Below are the code and all the weights of a small trained network. Each question names an input and a class and asks about switching units off, where a switched-off unit gives its printed mean instead of its output.

import numpy as np


def w(rows, s, z=0):
    codes = np.array(rows[::2]) - 128.0
    scale = np.full(codes.shape[1], s)
    scale[-1] = z or s
    return codes * scale


def f(y):
    return y / 2 * (1 + np.tanh(0.7978845608 * (y + 0.044715 * y**3)))


def log_softmax(a):
    a = a - a.max(-1, keepdims=True)
    return a - np.log(np.exp(a).sum(-1, keepdims=True))


def net(x, mask):
    res = np.array(x, float).reshape(1, 2) / 4 @ E
    y = f(res @ A[0][:, :-1].T + A[0][:, -1])
    res = res + np.where(mask, y, B[0][:, -1]) @ B[0][:, :-1]
    return log_softmax(res[-1] @ U[:, :-1].T + U[:, -1])


A, B = {}, {}
E = w([
[155,247,167],'x0',
[127,95,214],'x1',
],0.011)
A[0] = w([
[128,81,93,90],'n1',
[132,130,129,86],'n2',
[123,145,74,137],'n3',
[133,127,127,83],'n4',
[132,176,179,99],'n5',
[114,144,133,245],'n6',
[125,83,127,92],'n7',
[141,127,110,216],'n8',
[140,118,132,73],'n9',
[128,182,129,100],'n10',
[132,55,100,158],'n11',
[126,108,186,143],'n12',
[126,82,83,91],'n13',
[131,90,222,94],'n14',
[124,161,6,67],'n15',
[108,101,199,80],'n16',
[126,57,141,127],'n17',
[115,128,128,112],'n18',
[113,78,131,101],'n19',
[126,208,150,115],'n20',
],0.023,0.011)
B[0] = w([
[87,185,136,186],'n1',
[126,164,118,116],'n2',
[196,149,124,176],'n3',
[129,166,122,115],'n4',
[90,207,151,203],'n5',
[138,2,250,225],'n6',
[102,184,114,169],'n7',
[150,34,209,196],'n8',
[124,162,97,116],'n9',
[101,202,134,181],'n10',
[82,95,190,249],'n11',
[195,116,113,191],'n12',
[86,197,140,192],'n13',
[220,147,51,213],'n14',
[239,198,26,215],'n15',
[192,200,60,180],'n16',
[110,165,176,219],'n17',
[122,137,116,122],'n18',
[101,179,136,183],'n19',
[54,172,164,231],'n20',
],0.045,0.012)
U = w([
[120,167,169,120],'0',
[252,135,109,136],'1',
[178,33,187,255],'2',
[128,84,97,82],'3',
[101,141,67,94],'4',
[127,77,118,72],'5',
[71,114,86,95],'6',
],0.012,0.0062)

Each question gives the input, the list of numbers given to net, and the class t.
The units are the neurons (one row each of A and B). Each row of codes is followed by its name. A weight is (code - 128) times the scale printed after its matrix; where a second scale follows, it is the last column's (A, B and U).
mask holds one flag per neuron, in row order. A switched-off neuron (its flag False) gives its mean, the last column of its row in B, instead of its output. The means were averaged over made-up inputs and are rounded, as every weight is.
A unit's drop is (log p(t) with every unit on - log p(t) with that unit switched off) / (log p(t) with every unit on - log p(t) with every unit switched off).
unit that matters most: the unit with the biggest drop
top k neurons: the k neurons with the biggest drops, biggest first
drop of u: that unit's drop, to one decimal
input [-3,3], class 2: unit that matters most -> n15
input [-4,5], class 1: top 4 neurons -> [n14; n20; n16; n12]
input [-7,-8], class 1: top 2 neurons -> [n15; n3]
input [6,-7], class 1: top 2 neurons -> [n15; n3]
input [-1,-3], class 2: top 2 neurons -> [n14; n16]
input [-3,-3], class 2: top 2 neurons -> [n20; n5]
input [-6,-7], class 1: top 3 neurons -> [n15; n20; n3]
input [2,-4], class 1: top 2 neurons -> [n15; n11]
input [-2,3], class 2: drop of n15 -> 0.7
input [2,0], class 2: drop of n10 -> 0.0
input [2,3], class 2: drop of n15 -> 0.7
